Each row has a name. Each question is about the rows just above it.

Z913: [116  89  74  99 105 145 113  98 143]
Z727: [121 167 152  68 146  65 121  87 130]
Z615: [113 118  97 112 121 115 134  75 168]
Z206: [115 120 102 135 118 133 157  89 208]
Z731: [136 118 150 127 171 119 144  86 132]
Z371: [117 120 109 133 123 129 152  81 195]
Z670: [108 145  88 105 114 117 128  77 165]
Z757: [113 118  93 129 114 135 153  93 208]
Give the next 2 entries after [105 145]. -> [113  98]
Give the next 2 entries after [105 114]. -> [117 128]
What are the next 2 entries after [118 150 127 171 119]? -> [144  86]
How many entries does [136 118 150 127 171 119 144  86 132] have? -> 9
Count the entries of [115 120 102 135 118 133 157  89]: -> 8
Number of entries in [136 118 150 127]: -> 4

Z516: [119 146  95 124 150  94 144 153 183 124 129  96  92 188 176 118 150 110
 143 207 116 165  78 115 129 150 146 116 138 152  88]
Z107: [165  83 139 156  98 134 122 112 135 126 179 100 127 132 132 144 140 148
 127  87 148  93 130 108  95 125 133 150  93 148 124]
Z382: [128 103 144 134 106 111 110 102 126 135 127 134  91  91 102 133 171 116
  94 163 157 181 151 113 121 159  93  99 109 127 127]
The next 2 entries after [163 157 181]: -> [151 113]
How many entries does [119 146  95 124 150  94] have? -> 6
Give the next 2 entries after [ 92 188]. -> [176 118]
The next 2 entries after [128 103 144 134 106 111 110]: -> [102 126]
The next 2 entries after [132 144 140]: -> [148 127]

Z392: [ 89 117 135 128 134 116 107 135 121 113 138 108 133 126 112 123 147 109
 140 120 121 137 121 105]
Z905: [106 148  94  86 120  83 113 122 165 131 173 146 150 144 133 170 183 132
 151  57 148 151 142 147]
Z781: [120 148 106  86  94  83 113 122 165 131 173 146 150 144 133 170 183 126
 140 110 111 101 195 142]
Z694: [112 120 149 123 156 134 169 150 107 109 117 144 135 214 126 111 124 126
 140 110 111 101 195 142]
Z690: [130 140 120 136 135 127 128 132 131 143 124 126 132 123 128 130 130 107
 132 129 121 126 137 129]
What are the next 2 entries after [135 214 126 111 124 126]? -> [140 110]
What are the next 2 entries after [173 146 150 144 133 170 183 126 140 110 111]? -> [101 195]
The next 2 entries after [150 144 133 170 183 132 151]: -> [ 57 148]
Whose row is [106 148  94  86 120  83 113 122 165 131 173 146 150 144 133 170 183 132
 151  57 148 151 142 147]? -> Z905
The next 2 entries after [106 148  94  86 120]: -> [ 83 113]

Z204: [147 108 179 209 108 139  99 139 109 136 123 162 153  92 109]
Z676: [139 108 179 139 108  99 147 209  64 190 115 152 168 100 121]
Z944: [117 160 121 122 145 145  83  58 170  78 135 134  96 129 114]
What are the next 2 entries after [147 209  64]? -> [190 115]
The next 2 entries after [139 108 179 139 108  99 147 209]: -> [ 64 190]

Z535: [215 140 104 123 137 151  93 104 170 143 105 103  61 137  80 136 168 153
 126 120 110 139 142 144 173]
Z989: [132 164 139 130 134 181 106 138 184 161 100  71  77 117  58 133 133 155
 133 107 122 116 144 148 142]
Z342: [163 195  34 137 136 129  43 113 125 138 106 137 147  92 110 106 124 180
  94 135 101 108 108 166 212]
Z323: [140 104 123 137 151  93 104 170 143 104 130  89 129 112  63  71 193 162
 150 115 116  99 114 145 161]
Z394: [140 164  88 125 136 139  69 112 123 118 137 125 133 101 109 140 121 142
  99 139 115 108 118 142 182]
Z155: [192  97  82 129 108 142  81  95 143 140  33  99  54  85 135 138 175 183
 151 155  65 135 110 169 129]
Z960: [114 111 125 119 117 171  92 122 129 146  69  61  76  55 123 164 119 151
 129 150  95 125 118 143 116]
Number of entries in [140 164  88 125 136 139  69 112 123 118 137 125 133 101 109 140 121 142
  99 139 115 108 118]: -> 23
Number of entries in [192  97  82 129 108 142  81  95 143 140  33  99  54]: -> 13
Give the next 2 entries after [140 104 123 137 151  93 104 170 143 105]. -> [103  61]
Count the entries of [140 104 123 137 151  93 104]: -> 7
Count the entries of [140 104 123 137 151  93 104 170 143 104 130  89 129 112  63  71]: -> 16
Give the next 2 entries after [111 125 119 117 171  92 122 129 146  69  61]. -> [76 55]
The next 2 entries after [ 61 137  80]: -> [136 168]

Z907: [168 145 147  98 146  96  70  96]
Z840: [163 138 145 100 145  98  80  97]
Z973: [126 179 133  91 119 137 124 134]
Z546: [175 142 146  97 146  93  68  93]
Z139: [138 187 138  77 112 122 138 147]
Z381: [ 86 146 146 142 147  85 111 143]
Z554: [168 145 147  98 146  96 137 128]
Z451: [138 187 138  77 112 144 138 147]
Z710: [ 78 146 110 135 135  92 100 145]
Z441: [176 143 147  97 147  94  66  91]
Z110: [ 90  63 157  62 139 129 141 120]
Z220: [123 186 149  68 130 159 140 126]
Count the entries of [175 142 146  97 146  93]: -> 6
Number of entries in [ 86 146 146 142 147  85 111 143]: -> 8
How many entries does [168 145 147  98] have? -> 4
Count the entries of [138 187 138  77 112]: -> 5

Z688: [154  80 114  93 200  99 122 157]
Z136: [120  74 100 196 120  94  92 132]
Z106: [107 194  94 120 100 196 135 137]
Z10: [110 103 136 112 180  83  90 101]
Z207: [165 179 115 154  57 154 157 144]
Z496: [137 154 116 133 207 135 134 126]
Count the entries of [120  74 100 196 120]: -> 5
Number of entries in [107 194]: -> 2
Number of entries in [107 194  94 120 100]: -> 5
Count the entries of [137]: -> 1
What are the next 2 entries after [ 94 120 100 196]? -> [135 137]

Z258: [105  75 153  70 137 105  75 154 106 133 128 159 132 119 137 111 124 168
 124 158 139 101]
Z465: [ 78 137  44  70 137 105  75 154 106 133 128 159 132 119 137 111 124 168
 124 158 139 125]
Z633: [ 61 140 156 123 173 137 165 107  83 150 110 148 187 166 121 127 146 105
 107 160 167 161]
Give the next 2 entries after [173 137 165]. -> [107  83]
Which row holds [ 78 137  44  70 137 105  75 154 106 133 128 159 132 119 137 111 124 168
 124 158 139 125]? -> Z465

Z541: [ 54 129 122 125 127  82 128 130 130 128]
Z232: [156 123 128 121 132  89 122 130 121 133]
Z469: [135 118 121 116 131 143 117 134 121 131]
Z687: [ 92 122 119 118 131  81 119 133 123 132]
Number of entries in [ 54 129 122 125 127  82]: -> 6
Give the next 2 entries after [118 121 116]. -> [131 143]
How many entries does [156 123 128 121 132  89 122 130 121 133] have? -> 10
How many entries does [ 92 122 119 118 131  81] have? -> 6
Number of entries in [135]: -> 1

Z103: [120 131 174 124 173 144 133 120 127 122 134  81 143 140 130 119 132  90
  97 167]
Z955: [157 163 174 148 147 123  98 155 150 148  82  80 173 113  96 149 156  79
  90 165]
Z171: [148 161  69 180  88  82 171  86  85 174 189 190 125  80  77 157 139 170
 186  84]
Z610: [105  85 186  88 180 174 189  85  86  82 171  64 133 184 170  87 106  77
  71 181]
Z280: [ 80  73 142  87 169 182 179  82  78  88 174 127 111 187 188  74  94 113
  93 142]
Z747: [172 165  90 175  83  69  73 174 177 176  70 138 133  86  72 183 150 141
 171 120]
Z976: [150 151 184 135 176 131 104 146 143 149  98  54 164  99 102 144 162  65
  68 185]
Count the entries of [ 80  73 142  87 169 182 179  82  78  88 174 127 111 187 188  74  94 113
  93 142]: -> 20
The next 2 entries after [ 88 180 174 189  85  86  82 171]: -> [ 64 133]

Z912: [137 140 143 128 136 157 147 162 132 143  93 153 142 125 127  94 136 121
 132 107 111 139 148 130 109 132 133  98 121 112 129 106  97 123 119 140
  75 131 146 116 151 138 123 124 135]
Z223: [113 136 139 134 104 115 144 106 104 123 156 121 115 135 125 150 130 148
 123 133 139 123 130 136 126 131 135 146 120 125 133 124 146 130 120 139
  75 107 124 126 115 135 124 128 111]
Z412: [149 113 124 137 140 146 128 136 157 147 110 135 138 130 127 120 131 128
 141 116 110 140 143 150  92 127 122 117 123 110 135 116 114 122 131 137
  75 123 147 118 148 129 105 119 136]
Z336: [114 139 112 131 117 134 102 111  87 120 166 114 106 124 134 145 128 117
 133 138 145 119 130 114 137 113 128 151 142 127 123 139 157 137 141 111
  75 144 114 147 119 118 136 131 113]
Z211: [102 139  89 113 124 115 108 127  61 119 132 111 119 134 152 129 113 108
 129 140 135 104 124 122 154 115 113 143 136 123 125 144 142 142 146 120
  75 163 113 148 126 114 154 144 101]
Z443: [121 137 130 125 148 125 142 144  92 143 114 117 126 132 128 112 125 119
 126 139 127 122 139 119 134 136 135 115 124 128 126 130 140 127 127 122
  75 130 127 133 138 124 134 133 116]
Number of entries in [102 139  89 113 124 115 108 127  61 119 132 111 119 134 152 129 113 108
 129 140 135 104 124 122 154 115 113 143 136 123 125 144 142 142 146 120
  75 163 113 148 126 114 154 144 101]: -> 45
Give the next 2 entries after [137 140 146 128 136 157 147]. -> [110 135]

Z466: [123 170 128 156 155 179  71 130 115 126]
Z655: [164 174 101 131 124 167  98 177 153  87]
Z848: [ 96 191  93 178  99 215 113 172 137 105]
Z180: [179  98  96  96 186  43 101 117 101 175]
Z928: [166 120  99 138 194  80  60  77  81 160]
Z661: [ 96  51 152 168 108  71 178  55 105 102]
Z340: [166 120  99 138 194 131 138  77  81 128]
Z272: [156 136  71 167 149 121  92 108  87 131]
Z166: [140 130  74 184 112 138 131  99  94 111]
Number of entries in [166 120  99 138 194  80]: -> 6
Give the next 2 entries after [138 131]. -> [99 94]

Z247: [184  91 175 109 115]
Z783: [184  91 175 109 142]
Z952: [ 91 137 123 109 142]
Number of entries in [184  91 175]: -> 3
Count the entries of [184  91 175 109]: -> 4

Z990: [156 149 118  85]
Z256: [154 158 105  81]
Z589: [201  73 188 100]
Z910: [139 173 101  74]
Z884: [165  83 186 144]
Whose row is [154 158 105  81]? -> Z256
How many entries does [154 158 105  81] have? -> 4
Where do [139 173 101  74] appear? -> Z910

Z378: [ 95 145 150 148 188 154  95 172 164 109 110]
Z542: [102 133 149 136 188 154  95 172 164 109 110]
Z190: [149 136 133 102  82  91 137 152 109 112 124]
Z982: [154 148 150  95 145  95 172 188 109 156 124]
What are the next 2 entries after [149 136 133 102]? -> [82 91]
What are the next 2 entries after [ 95 145 150 148 188 154  95 172]? -> [164 109]
The next 2 entries after [148 150  95 145  95 172 188]: -> [109 156]
How many entries does [102 133 149 136 188 154  95 172] have? -> 8
The next 2 entries after [149 136 188 154]: -> [ 95 172]

